Here is a tiny trained network, its code and every weight. The questions are about switching its units off for an input and a target symbol, where a switched-off unit gives its printed mean instead of its output.

import numpy as np


def w(rows, s, z=0):
    codes = np.array(rows[::2]) - 128.0
    scale = np.full(codes.shape[1], s)
    scale[-1] = z or s
    return codes * scale


def norm(h):
    return h / np.sqrt((h * h).mean(-1, keepdims=True) + 1e-5)


def softmax(a):
    e = np.exp(a - a.max(-1, keepdims=True))
    return e / e.sum(-1, keepdims=True)


def log_softmax(a):
    a = a - a.max(-1, keepdims=True)
    return a - np.log(np.exp(a).sum(-1, keepdims=True))


def net(x, mask):
    ids = ['ΘΛΠΨΩαβδεημτφ'.index(c) for c in x.split()]
    T = len(ids)
    res = E[ids] + P[:T]
    u = 0
    for l in range(3):
        r = norm(res)
        for j in range(2):
            rows = slice(2 * j, 2 * j + 2)
            q, k, v = (r @ M[l][rows].T for M in (Q, K, V))
            z = softmax(np.where(np.tri(T) > 0, q @ k.T / 2**0.5, -1e9)) @ v
            o = O[l][rows]
            res = res + np.where(mask[u + j], z, o[:, -1]) @ o[:, :-1]
        u += 2
    return log_softmax(norm(res)[-1] @ U[:, :-1].T + U[:, -1])


Q, K, V, O = {}, {}, {}, {}
E = w([
[97,136,94,88,117,122,113,120,129,138,146,137],'Θ',
[115,125,144,143,131,89,138,160,96,116,116,118],'Λ',
[152,111,99,159,131,112,108,135,139,114,110,145],'Π',
[123,83,93,145,132,43,148,142,118,101,135,149],'Ψ',
[158,121,170,155,138,180,141,152,129,121,94,160],'Ω',
[105,146,121,119,151,97,145,126,118,105,107,166],'α',
[85,122,90,152,187,125,133,93,121,129,169,153],'β',
[134,73,115,159,110,145,137,91,119,113,123,116],'δ',
[66,133,114,148,129,108,167,122,132,109,80,149],'ε',
[90,133,86,142,83,91,113,147,104,89,98,155],'η',
[89,83,113,60,116,113,139,114,121,113,173,95],'μ',
[153,135,124,97,161,154,123,149,146,117,90,87],'τ',
[147,180,149,153,132,164,126,160,2,65,153,140],'φ',
],0.045)
P = w([
[169,95,161,38,132,155,82,35,80,132,162,93],'0',
[104,113,103,149,126,130,127,136,90,65,109,128],'1',
[75,111,74,172,132,135,141,169,119,97,93,192],'2',
[108,89,43,102,224,167,124,157,132,6,76,162],'3',
[69,135,52,88,175,111,94,140,95,29,160,145],'4',
[92,139,79,131,163,121,90,184,100,79,168,123],'5',
[132,106,71,144,174,170,99,189,107,65,191,141],'6',
],0.014)
Q[0] = w([
[119,145,146,153,125,117,129,141,108,151,135,150],'L0H0',
[169,170,189,135,60,87,133,90,195,245,150,81],'L0H0',
[85,134,114,93,144,130,123,122,120,158,180,114],'L0H1',
[143,138,168,118,79,127,134,109,170,211,160,117],'L0H1',
],0.11)
K[0] = w([
[120,104,105,94,112,132,131,127,154,124,105,164],'L0H0',
[47,140,82,192,99,34,139,93,95,85,141,196],'L0H0',
[141,133,177,208,66,163,157,125,101,164,113,168],'L0H1',
[34,106,44,176,90,70,143,129,151,134,159,254],'L0H1',
],0.07)
V[0] = w([
[203,85,144,246,197,38,137,159,116,75,109,171],'L0H0',
[24,74,165,132,67,113,195,119,105,159,144,92],'L0H0',
[41,93,40,208,71,202,90,180,88,4,135,99],'L0H1',
[104,121,37,102,195,97,196,147,173,82,179,62],'L0H1',
],0.029)
O[0] = w([
[46,76,96,165,132,94,5,122,38,158,87,82,76],'L0H0',
[121,175,204,99,118,56,220,59,31,194,148,125,2],'L0H0',
[120,115,12,157,64,186,188,223,74,232,156,134,143],'L0H1',
[160,25,114,164,178,101,217,158,86,130,92,94,185],'L0H1',
],0.012,0.04)
Q[1] = w([
[171,74,95,73,129,170,126,169,148,114,71,47],'L1H0',
[112,2,16,228,168,120,150,191,123,31,128,151],'L1H0',
[133,214,209,90,78,134,149,68,163,193,155,174],'L1H1',
[209,127,104,192,148,173,248,196,92,48,179,172],'L1H1',
],0.056)
K[1] = w([
[126,178,80,128,121,71,126,229,144,121,63,112],'L1H0',
[101,131,34,86,190,208,126,170,248,162,254,64],'L1H0',
[106,57,121,114,94,69,97,24,238,163,184,122],'L1H1',
[192,118,106,93,76,234,21,121,37,163,211,70],'L1H1',
],0.052)
V[1] = w([
[125,142,159,37,58,105,128,205,154,144,25,72],'L1H0',
[64,38,93,88,67,79,155,88,181,128,180,148],'L1H0',
[74,172,98,113,127,104,144,187,50,1,178,195],'L1H1',
[158,98,168,184,107,190,108,99,69,147,169,90],'L1H1',
],0.045)
O[1] = w([
[162,149,153,6,148,85,199,221,102,132,101,39,134],'L1H0',
[67,106,175,61,137,149,163,141,182,186,192,171,112],'L1H0',
[95,123,119,140,69,140,194,96,63,33,104,252,254],'L1H1',
[170,129,156,145,37,184,125,103,79,201,136,87,122],'L1H1',
],0.014,0.03)
Q[2] = w([
[162,125,122,139,98,167,99,148,143,179,129,120],'L2H0',
[165,43,89,154,167,165,254,171,125,106,164,147],'L2H0',
[118,163,213,101,138,55,135,96,71,139,127,72],'L2H1',
[102,69,127,114,187,79,93,115,190,129,123,88],'L2H1',
],0.082)
K[2] = w([
[137,138,179,118,174,66,181,149,97,89,103,147],'L2H0',
[104,118,249,57,117,60,52,13,87,172,90,54],'L2H0',
[181,83,1,223,95,126,195,208,134,161,151,135],'L2H1',
[124,154,111,10,89,174,191,245,66,110,134,116],'L2H1',
],0.056)
V[2] = w([
[169,43,138,106,92,163,161,4,144,105,192,55],'L2H0',
[153,8,16,136,206,126,119,118,88,105,200,151],'L2H0',
[126,99,159,122,150,65,121,105,69,25,188,115],'L2H1',
[96,105,52,125,169,76,217,185,76,120,88,103],'L2H1',
],0.036)
O[2] = w([
[182,208,114,196,115,52,140,90,153,141,214,114,143],'L2H0',
[181,109,192,151,113,153,177,113,191,219,147,252,241],'L2H0',
[129,91,163,96,119,112,79,189,85,191,237,136,254],'L2H1',
[56,188,198,171,55,135,106,219,189,164,129,118,74],'L2H1',
],0.016,0.02)
U = w([
[116,156,128,79,110,111,103,137,190,81,178,170,134],'Θ',
[29,156,121,138,79,69,127,131,138,122,101,88,193],'Λ',
[158,71,55,113,111,140,112,138,216,147,94,101,177],'Π',
[48,128,105,168,88,2,148,116,149,148,146,124,160],'Ψ',
[136,152,93,151,117,119,112,44,135,124,115,83,140],'Ω',
[61,131,116,42,160,72,127,82,81,154,95,140,176],'α',
[96,149,42,222,192,135,108,61,148,173,178,196,2],'β',
[133,129,158,204,76,141,108,70,161,176,163,111,117],'δ',
[13,158,133,99,124,127,191,113,157,160,73,102,131],'ε',
[132,159,121,139,83,164,151,139,57,71,138,180,128],'η',
[77,36,137,35,68,93,157,100,138,159,238,118,111],'μ',
[197,101,101,122,126,112,199,198,135,80,123,108,115],'τ',
[175,220,159,129,103,211,26,131,37,91,163,105,107],'φ',
],0.0083,0.0045)

Each question gives the input, a string of symbols that net reads in full, and the target symbol t.
The units are the heads (2 rows each of Q, K, V and O). Each row of codes is followed by its name. A weight is (code - 128) times the scale printed after its matrix; where a second scale follows, it is the last column's (O and U).
mask holds one flag per head, layer by layer. A switched-off head (its flag False) gives its mean, the last column of its rows in O, instead of its output. The means were averaged over made-up inputs and are rounded, as every weight is.
A unit's drop is (log p(t) with every unit on - log p(t) with that unit switched off) / (log p(t) with every unit on - log p(t) with every unit switched off).
The circuit of an input: a set's keep is (log p(t) with only the set's units on - log p(t) with every unit switched off) / (log p(t) with every unit on - log p(t) with every unit switched off). Starting from all 6 units, units are removed one at a time, each time the one whose removal leaves the highest keep (on an exact tie, the one counted first), for as long as the keep stays at least 0.8.
units of the circuit, in order: the units of the circuit, biggest drop first
most important unit: the unit with the biggest drop
which heads matter: for each layer, one digit per head in row order, 1 if its drop is at least 0.15 and else 0, layers parted by /
drop when u is switched off: that unit's drop, to one decimal
input α τ Θ Λ, target μ: units of the circuit, in order => [L2H1, L0H1, L1H0]
input τ τ Θ φ τ η, target Θ: most important unit => L0H0
input τ τ Θ φ Θ α, target Θ: which heads matter => 11 / 10 / 00
input δ α Ψ α φ, target Ω: units of the circuit, in order => [L1H1, L2H1, L0H0, L0H1]
input β φ η α φ φ Θ, target β: which heads matter => 11 / 10 / 11
input δ δ β, target Ω: units of the circuit, in order => [L1H1, L2H1, L0H0]
input α Π τ Θ, target μ: units of the circuit, in order => [L2H1, L0H1, L1H0]
input α φ ε, target μ: units of the circuit, in order => [L0H1, L2H1, L0H0]
input α τ φ η τ, target μ: units of the circuit, in order => [L2H1, L0H1]
input ε Π Θ, target Λ: units of the circuit, in order => [L0H0, L2H1]
input δ φ Ψ ε, target Ω: units of the circuit, in order => [L0H0, L1H1, L2H1, L0H1]
input δ μ Ψ Θ δ, target Ω: units of the circuit, in order => [L0H0, L1H1, L2H1, L2H0]
input τ Θ η, target Θ: units of the circuit, in order => [L0H1, L1H0]
input τ τ τ Π β τ ε, target Θ: which heads matter => 01 / 00 / 00
input Π τ τ α Ω, target Π: most important unit => L0H1
input α φ τ τ τ η μ, target μ: which heads matter => 01 / 10 / 01
input τ ε Π Ψ Θ τ β, target Θ: which heads matter => 11 / 01 / 00
input τ τ φ τ τ, target Θ: drop when L0H0 is switched off => 0.3
input τ α Π Ψ Π β Λ, target Θ: drop when L0H1 is switched off => 0.5
input β Ψ η, target β: drop when L0H0 is switched off => 0.2
input τ α δ δ ε, target Θ: most important unit => L0H1
